Below are the code and all the weights of a small trained network. Each question names an input and a target symbol and asks about switching units off, where a switched-off unit gives its printed mean instead of its output.

import numpy as np


def w(rows, s, z=0):
    codes = np.array(rows[::2]) - 128.0
    scale = np.full(codes.shape[1], s)
    scale[-1] = z or s
    return codes * scale


def f(y):
    return y / 2 * (1 + np.tanh(0.7978845608 * (y + 0.044715 * y**3)))


def softmax(a):
    e = np.exp(a - a.max(-1, keepdims=True))
    return e / e.sum(-1, keepdims=True)


def log_softmax(a):
    a = a - a.max(-1, keepdims=True)
    return a - np.log(np.exp(a).sum(-1, keepdims=True))


def net(x, mask):
    ids = ['ΔΛΠΣΦΩαγεζηθμξτψ'.index(c) for c in x.split()]
    T = len(ids)
    res = E[ids] + P[:T]
    u = 0
    for l in range(2):
        r = res
        for j in range(3):
            rows = slice(2 * j, 2 * j + 2)
            q, k, v = (r @ M[l][rows].T for M in (Q, K, V))
            z = softmax(np.where(np.tri(T) > 0, q @ k.T / 2**0.5, -1e9)) @ v
            o = O[l][rows]
            res = res + np.where(mask[u + j], z, o[:, -1]) @ o[:, :-1]
        u += 3
        y = f(res @ A[l][:, :-1].T + A[l][:, -1])
        res = res + np.where(mask[u : u + 8], y, B[l][:, -1]) @ B[l][:, :-1]
        u += 8
    return log_softmax(res[-1] @ U[:, :-1].T + U[:, -1])


Q, K, V, O, A, B = {}, {}, {}, {}, {}, {}
E = w([
[125,109,148,157,115,128,136,119],'Δ',
[104,101,161,158,116,136,129,138],'Λ',
[127,97,134,165,117,148,128,120],'Π',
[106,103,141,150,119,126,119,114],'Σ',
[89,126,148,133,128,103,105,107],'Φ',
[129,103,117,138,126,112,129,88],'Ω',
[119,121,129,127,129,82,138,88],'α',
[80,123,110,107,117,119,117,127],'γ',
[115,113,128,125,83,158,133,154],'ε',
[121,125,99,131,106,152,124,133],'ζ',
[88,162,120,137,104,129,165,157],'η',
[87,175,97,147,120,122,157,138],'θ',
[114,152,119,150,97,163,161,159],'μ',
[85,161,130,154,37,147,130,129],'ξ',
[116,162,99,158,94,159,150,133],'τ',
[147,104,4,127,50,25,134,237],'ψ',
],0.02)
P = w([
[136,83,246,77,215,231,187,1],'0',
[106,89,206,111,208,203,176,19],'1',
[110,103,184,123,196,188,167,45],'2',
[105,109,162,129,164,166,159,60],'3',
[104,121,142,141,143,148,149,81],'4',
[109,131,123,149,123,131,142,98],'5',
[110,140,101,155,107,116,133,118],'6',
[109,150,83,155,85,101,121,136],'7',
[113,158,66,163,68,85,114,152],'8',
[116,166,46,164,45,68,107,171],'9',
[118,174,31,165,25,55,100,184],'10',
[118,180,14,172,5,35,95,197],'11',
],0.0089)
Q[0] = w([
[185,148,196,80,188,36,75,118],'L0H0',
[254,220,122,92,176,185,117,191],'L0H0',
[104,135,96,173,97,114,134,146],'L0H1',
[222,208,200,8,217,166,76,252],'L0H1',
[170,181,161,73,172,158,99,211],'L0H2',
[159,88,185,180,192,88,71,216],'L0H2',
],0.052)
K[0] = w([
[147,99,167,79,177,166,106,66],'L0H0',
[144,104,127,166,120,254,172,95],'L0H0',
[124,95,119,157,119,103,127,147],'L0H1',
[123,116,213,149,175,159,143,48],'L0H1',
[97,133,231,142,163,183,136,128],'L0H2',
[117,75,188,131,134,114,73,131],'L0H2',
],0.071)
V[0] = w([
[129,70,121,201,80,195,99,152],'L0H0',
[128,230,158,36,129,104,168,98],'L0H0',
[114,38,96,112,141,127,202,212],'L0H1',
[67,187,52,43,98,226,177,197],'L0H1',
[208,154,8,46,113,170,114,33],'L0H2',
[181,190,118,112,109,124,205,153],'L0H2',
],0.011)
O[0] = w([
[178,133,71,125,122,176,134,95,124],'L0H0',
[65,108,181,149,148,129,137,165,92],'L0H0',
[138,254,181,57,152,77,109,125,134],'L0H1',
[84,139,75,73,123,130,176,87,251],'L0H1',
[118,113,74,216,188,154,93,99,197],'L0H2',
[133,119,147,151,174,135,166,176,16],'L0H2',
],0.0075,0.002)
A[0] = w([
[204,116,147,119,132,134,144,142,53],'L0N0',
[203,101,106,88,216,103,137,200,61],'L0N1',
[174,108,108,88,167,152,117,253,30],'L0N2',
[152,112,127,99,160,175,87,242,72],'L0N3',
[180,105,140,85,188,157,99,213,52],'L0N4',
[139,188,133,109,146,127,106,122,2],'L0N5',
[178,83,157,64,140,120,107,204,103],'L0N6',
[190,123,182,101,149,144,134,180,11],'L0N7',
],0.017,0.0084)
B[0] = w([
[188,121,145,197,156,142,162,92,1],'L0N0',
[104,144,142,112,155,161,91,135,144],'L0N1',
[93,129,143,163,188,196,154,188,134],'L0N2',
[116,119,115,173,128,155,106,167,46],'L0N3',
[142,102,91,141,133,86,154,97,67],'L0N4',
[124,48,89,122,170,191,105,251,195],'L0N5',
[128,128,137,104,92,130,135,116,2],'L0N6',
[121,62,124,111,141,142,181,192,60],'L0N7',
],0.012,0.00045)
Q[1] = w([
[162,86,160,179,63,66,66,124],'L1H0',
[77,161,128,138,60,142,146,78],'L1H0',
[45,142,113,170,28,7,104,12],'L1H1',
[226,90,191,232,123,89,51,188],'L1H1',
[253,105,193,232,136,77,20,234],'L1H2',
[181,138,115,29,242,250,100,251],'L1H2',
],0.03)
K[1] = w([
[151,91,115,112,132,41,112,113],'L1H0',
[149,187,46,149,77,94,138,194],'L1H0',
[139,180,25,151,94,28,93,203],'L1H1',
[113,75,165,83,237,88,99,58],'L1H1',
[192,50,204,132,180,71,73,62],'L1H2',
[121,108,253,146,159,215,209,13],'L1H2',
],0.042)
V[1] = w([
[245,105,149,4,19,186,79,91],'L1H0',
[104,100,231,76,55,24,239,226],'L1H0',
[83,111,120,112,143,64,19,121],'L1H1',
[221,237,129,94,235,143,145,130],'L1H1',
[171,122,119,215,129,167,252,195],'L1H2',
[48,162,70,49,192,129,216,91],'L1H2',
],0.02)
O[1] = w([
[211,236,136,4,166,211,56,77,93],'L1H0',
[143,29,254,60,194,179,144,191,99],'L1H0',
[66,99,132,144,208,169,22,124,127],'L1H1',
[184,160,62,179,246,159,148,245,4],'L1H1',
[242,165,145,162,85,129,212,164,103],'L1H2',
[119,132,36,48,192,205,187,133,193],'L1H2',
],0.0079,0.02)
A[1] = w([
[248,155,155,154,141,86,162,143,91],'L1N0',
[104,140,134,195,102,107,82,138,51],'L1N1',
[147,91,159,109,164,160,119,165,9],'L1N2',
[126,96,86,180,146,107,148,122,47],'L1N3',
[142,220,177,119,116,86,57,130,113],'L1N4',
[99,147,196,120,133,93,53,128,81],'L1N5',
[143,235,125,93,131,140,78,87,125],'L1N6',
[108,137,199,70,138,159,141,141,85],'L1N7',
],0.011,0.013)
B[1] = w([
[52,208,159,79,146,91,90,143,144],'L1N0',
[232,179,126,64,203,76,117,93,204],'L1N1',
[173,119,106,224,104,124,109,59,149],'L1N2',
[117,149,190,113,120,167,103,172,167],'L1N3',
[109,142,78,113,104,254,93,107,195],'L1N4',
[159,153,68,141,82,136,167,253,232],'L1N5',
[127,52,226,201,172,77,184,106,252],'L1N6',
[176,113,77,116,111,98,73,130,176],'L1N7',
],0.011,0.031)
U = w([
[125,174,178,46,95,145,130,135,94],'Δ',
[197,136,144,43,131,149,110,115,80],'Λ',
[127,194,176,129,124,135,154,114,101],'Π',
[153,114,160,182,74,226,133,140,201],'Σ',
[163,120,61,66,27,164,94,162,54],'Φ',
[207,187,42,134,131,111,86,65,136],'Ω',
[159,112,175,124,120,28,125,198,193],'α',
[63,100,84,62,116,115,85,91,254],'γ',
[176,110,179,70,218,132,185,102,118],'ε',
[106,103,73,228,121,75,197,95,84],'ζ',
[218,51,33,106,116,145,174,117,75],'η',
[107,65,128,102,93,152,248,184,42],'θ',
[203,174,111,2,167,171,200,129,117],'μ',
[175,107,155,34,26,116,194,66,50],'ξ',
[121,197,53,139,28,133,217,132,93],'τ',
[144,164,95,137,189,166,146,168,172],'ψ',
],0.0029,0.0067)

Each question gives the input, a string of symbols that net reads in full, and the target symbol t.
The units are the heads (2 rows each of Q, K, V and O) and the neurons (one row each of A and B). Each row of codes is followed by its name. A weight is (code - 128) times the scale printed after its matrix; where a second scale follows, it is the last column's (O, A, B and U).
mask holds one flag per unit, layer by layer, with each layer's heads first. A switched-off unit (its flag False) gives its mean, the last column of its rows in O or B, instead of its output. The means were averaged over made-up inputs and are rounded, as every weight is.
A unit's drop is (log p(t) with every unit on - log p(t) with that unit switched off) / (log p(t) with every unit on - log p(t) with every unit switched off).
The circuit of an input: a set's keep is (log p(t) with only the set's units on - log p(t) with every unit switched off) / (log p(t) with every unit on - log p(t) with every unit switched off). Starting from the 12 units with the biggest drops (on a tie, the unit counted first), units are removed one at a time, each time the one whose removal leaves the highest keep (on an exact tie, the one counted first), for as long as the keep stays at least 0.8.
circuit, biggest first: the units of the circuit, biggest drop first
unit that matters most: the unit with the biggest drop
top k neurons: the k neurons with the biggest drops, biggest first
k most important neurons of layer l: the k neurons of layer l with the biggest drops, biggest first
heads that matter: for each layer, one digit per head in row order, 1 if its drop is at least 0.15 and else 0, layers parted by /
input Σ Σ Λ Π ζ Σ ξ Ω γ, target ξ: circuit, biggest first -> L1H1, L0H1
input Δ ψ γ μ Δ Σ γ, target Δ: 3 most important neurons of layer 0 -> L0N5, L0N0, L0N7
input Σ Ω ψ Σ ξ Σ Ω Δ Φ Ω, target Σ: top 4 neurons -> L0N5, L1N4, L1N6, L1N1
input Π Σ Π α, target α: unit that matters most -> L0H1
input τ α Ω Σ, target α: top 2 neurons -> L1N1, L1N4
input τ α ε ε α Ω α Σ ζ τ, target τ: circuit, biggest first -> L0H2, L1H0, L1H2, L1N6
input α α γ ε Σ Σ Π Ω α Π Π, target α: circuit, biggest first -> L1H0, L1H2, L1N4
input Σ Σ τ Ω Σ α Δ Ω, target α: circuit, biggest first -> L1H0, L0H0, L0H1, L1H2
input Ω ε Σ Π ζ Π, target ζ: circuit, biggest first -> L1H0, L1N6, L0H0, L0H2
input Δ Σ α α Ω, target α: circuit, biggest first -> L0H0, L1H0, L0H1, L1H2
input ξ Σ γ α Σ, target γ: heads that matter -> 000 / 001
input Ω Ω ε Σ ξ Ω α α γ Σ α, target γ: circuit, biggest first -> L1H2, L0H1, L1N5
input γ α γ Π γ Σ Σ Σ Ω Σ Φ Σ, target Φ: top 2 neurons -> L1N5, L1N6
input Σ Ω Δ ψ ξ α α α Δ, target Σ: top 2 neurons -> L0N5, L1N4
input γ ψ Π, target γ: circuit, biggest first -> L0H1, L1H2, L1N5, L1N1
input Ω Ω Ω θ, target θ: circuit, biggest first -> L1H0, L0H0, L1H2, L0H2
input Φ μ α ε Σ, target ε: heads that matter -> 110 / 100
input Π Φ Ω Δ, target Ω: top 2 neurons -> L1N1, L1N6
input Φ Π Φ Σ Σ, target Φ: unit that matters most -> L0H2
input α Π τ Δ Σ γ τ ζ Σ, target τ: top 3 neurons -> L1N6, L1N1, L0N3
input Σ μ α Ω ε η ζ, target η: heads that matter -> 011 / 101
input Σ α τ α ζ Σ Σ ψ Σ, target Σ: top 2 neurons -> L0N5, L1N4
input γ α Σ Λ α Δ α Σ Π ψ Σ ξ, target γ: unit that matters most -> L0N5
input Σ γ Ω Φ Π ε γ, target ε: heads that matter -> 100 / 100
input Σ Σ η Σ γ Δ Σ Σ Ω Σ α Δ, target α: circuit, biggest first -> L1H0, L1H2, L0H1, L0H0
input α γ Π ζ Σ Δ ξ α Σ, target ξ: heads that matter -> 010 / 010
input γ α τ Σ Ω ζ, target ζ: heads that matter -> 100 / 100
input η Σ Σ Φ γ, target γ: heads that matter -> 000 / 001
